Below is a small trained network, with its code and all its weights. Each question gives an input and a class and asks what happens when units are switched off, that is, made to give their printed mean instead of their output.

import numpy as np


def w(rows, s, z=0):
    codes = np.array(rows[::2]) - 128.0
    scale = np.full(codes.shape[1], s)
    scale[-1] = z or s
    return codes * scale


def f(y):
    return y / 2 * (1 + np.tanh(0.7978845608 * (y + 0.044715 * y**3)))


def log_softmax(a):
    a = a - a.max(-1, keepdims=True)
    return a - np.log(np.exp(a).sum(-1, keepdims=True))


def net(x, mask):
    res = np.array(x, float).reshape(1, 8) / 4 @ E
    y = f(res @ A[0][:, :-1].T + A[0][:, -1])
    res = res + np.where(mask, y, B[0][:, -1]) @ B[0][:, :-1]
    return log_softmax(res[-1] @ U[:, :-1].T + U[:, -1])


A, B = {}, {}
E = w([
[126,89,34,26,122,130],'x0',
[127,128,128,127,129,127],'x1',
[54,87,179,99,215,194],'x2',
[190,2,176,132,139,52],'x3',
[130,128,127,128,129,129],'x4',
[128,127,130,128,128,128],'x5',
[190,120,188,88,53,227],'x6',
[231,190,141,98,238,119],'x7',
],0.0096)
A[0] = w([
[109,167,111,134,121,143,67],'neuron 1',
[84,177,107,131,135,146,48],'neuron 2',
[119,159,178,193,128,135,61],'neuron 3',
[172,146,110,124,177,136,72],'neuron 4',
[92,192,97,157,108,173,58],'neuron 5',
[131,187,110,128,145,153,93],'neuron 6',
[90,101,145,112,158,156,118],'neuron 7',
[178,167,120,114,134,103,109],'neuron 8',
[91,73,129,132,76,152,108],'neuron 9',
[117,147,169,158,123,121,32],'neuron 10',
[196,125,137,128,189,126,129],'neuron 11',
[166,104,156,89,89,171,9],'neuron 12',
[184,127,196,71,75,206,45],'neuron 13',
[125,127,94,75,120,120,70],'neuron 14',
[147,125,62,96,106,108,95],'neuron 15',
[141,119,77,58,109,129,110],'neuron 16',
[95,239,96,96,107,174,59],'neuron 17',
[191,175,146,88,180,144,97],'neuron 18',
[74,106,141,146,80,137,75],'neuron 19',
[83,112,145,114,169,179,68],'neuron 20',
[98,96,130,81,161,155,102],'neuron 21',
[90,104,99,176,51,120,101],'neuron 22',
[158,47,178,116,139,72,70],'neuron 23',
[89,148,84,151,159,108,13],'neuron 24',
[82,121,160,104,157,122,65],'neuron 25',
[92,101,138,160,84,146,118],'neuron 26',
[158,67,141,140,124,89,50],'neuron 27',
[99,136,103,143,147,40,25],'neuron 28',
[122,153,186,232,128,122,65],'neuron 29',
[175,170,55,165,44,73,109],'neuron 30',
[105,88,48,5,134,128,85],'neuron 31',
[82,97,53,190,215,73,1],'neuron 32',
[156,151,128,114,62,101,89],'neuron 33',
[87,104,165,98,168,164,89],'neuron 34',
[86,93,90,145,89,133,81],'neuron 35',
],0.014,0.0037)
B[0] = w([
[140,85,114,121,102,123,153],'neuron 1',
[152,89,103,94,112,138,173],'neuron 2',
[191,156,187,109,89,59,194],'neuron 3',
[78,123,126,142,166,69,181],'neuron 4',
[137,35,117,75,99,134,195],'neuron 5',
[103,74,118,90,133,123,179],'neuron 6',
[175,116,129,192,152,145,189],'neuron 7',
[100,114,112,195,192,119,180],'neuron 8',
[82,140,88,137,168,80,207],'neuron 9',
[156,147,158,117,114,109,155],'neuron 10',
[69,114,105,130,163,75,222],'neuron 11',
[112,190,98,127,86,154,181],'neuron 12',
[82,254,71,117,92,189,242],'neuron 13',
[156,117,187,128,119,71,158],'neuron 14',
[181,156,173,134,138,138,173],'neuron 15',
[155,159,171,125,123,88,186],'neuron 16',
[138,31,98,83,63,125,236],'neuron 17',
[43,120,93,130,217,41,230],'neuron 18',
[75,130,121,136,195,55,194],'neuron 19',
[170,88,122,178,153,163,199],'neuron 20',
[177,120,167,170,157,156,190],'neuron 21',
[71,122,117,138,209,91,214],'neuron 22',
[129,14,89,45,63,168,252],'neuron 23',
[103,154,120,129,80,166,163],'neuron 24',
[144,115,151,162,138,193,170],'neuron 25',
[94,161,117,111,190,73,193],'neuron 26',
[142,37,94,73,71,147,205],'neuron 27',
[101,185,114,135,80,202,196],'neuron 28',
[184,179,218,85,72,66,230],'neuron 29',
[167,80,151,216,177,200,231],'neuron 30',
[199,195,207,89,106,50,244],'neuron 31',
[110,234,88,106,94,205,241],'neuron 32',
[145,116,144,208,166,215,175],'neuron 33',
[169,84,137,215,166,192,206],'neuron 34',
[89,139,114,140,161,59,187],'neuron 35',
],0.0091,0.011)
U = w([
[44,118,77,139,203,66,113],'0',
[130,17,72,58,58,149,87],'1',
[185,172,247,108,95,87,109],'2',
[81,230,49,131,77,217,253],'3',
[171,81,151,249,172,203,83],'4',
],0.011,0.0039)

Each question gives the input, the list of numbers given to net, and the class t.
The units are the neurons (one row each of A and B). Each row of codes is followed by its name. A weight is (code - 128) times the scale printed after its matrix; where a second scale follows, it is the last column's (A, B and U).
mask holds one flag per neuron, in row order. A switched-off neuron (its flag False) gives its mean, the last column of its row in B, instead of its output. The means were averaged over made-up inputs and are rounded, as every weight is.
A unit's drop is (log p(t) with every unit on - log p(t) with that unit switched off) / (log p(t) with every unit on - log p(t) with every unit switched off).
The circuit of an input: a set's keep is (log p(t) with only the set's units on - log p(t) with every unit switched off) / (log p(t) with every unit on - log p(t) with every unit switched off). Starting from the 12 units with the biggest drops (on a tie, the unit counted first), units are removed one at a time, each time the one whose removal leaves the highest keep (on an exact tie, the one counted first), for as long as the keep stays at least 0.8.
units of the circuit, in order: the units of the circuit, biggest drop first
most important unit: the unit with the biggest drop
k most important neurons: the k neurons with the biggest drops, biggest first
drop of u: that unit's drop, to one decimal
input [-5,1,-8,4,2,-3,-4,5], class 4: most important neuron	neuron 30
input [3,-6,-1,-3,1,-7,-4,-3], class 3: 3 most important neurons	neuron 23; neuron 18; neuron 32
input [7,-7,-6,3,5,-5,7,0], class 2: 2 most important neurons	neuron 31; neuron 16
input [8,7,4,-4,-6,-6,1,-8], class 0: 4 most important neurons	neuron 9; neuron 22; neuron 19; neuron 35
input [-5,-8,8,1,-1,-1,-8,2], class 3: 4 most important neurons	neuron 32; neuron 30; neuron 28; neuron 24
input [8,5,-8,-1,5,-6,6,-3], class 2: 2 most important neurons	neuron 31; neuron 16
input [4,3,6,5,0,-6,0,3], class 4: 4 most important neurons	neuron 34; neuron 21; neuron 17; neuron 7
input [-8,1,7,8,-2,-5,-3,4], class 1: 3 most important neurons	neuron 23; neuron 27; neuron 31
input [0,3,-8,-8,-1,-6,-5,-4], class 1: 3 most important neurons	neuron 17; neuron 5; neuron 2
input [-6,-6,7,3,-4,-7,-6,6], class 4: 4 most important neurons	neuron 34; neuron 31; neuron 25; neuron 13
input [6,-2,4,-5,5,0,-3,5], class 2: 2 most important neurons	neuron 31; neuron 23
input [2,-3,7,-7,0,2,6,7], class 0: 2 most important neurons	neuron 18; neuron 23
input [-2,-6,-8,-7,1,8,4,3], class 4: 3 most important neurons	neuron 30; neuron 33; neuron 23
input [5,3,8,1,-4,-4,8,-4], class 3: units of the circuit, in order	neuron 13
input [-8,2,3,-7,0,0,7,3], class 2: 2 most important neurons	neuron 29; neuron 3
input [3,-2,5,-7,-6,6,-7,2], class 1: 4 most important neurons	neuron 17; neuron 5; neuron 13; neuron 2
input [5,-6,-1,1,4,7,1,3], class 2: drop of neuron 2	0.0
input [4,5,1,4,-8,-3,0,-5], class 0: drop of neuron 9	0.1
input [7,-5,2,-5,-2,-4,-8,-1], class 3: drop of neuron 29	0.3
input [-6,4,-2,-8,-3,2,1,1], class 1: most important unit	neuron 17
input [7,-6,-5,-6,4,2,6,4], class 2: drop of neuron 16	0.6
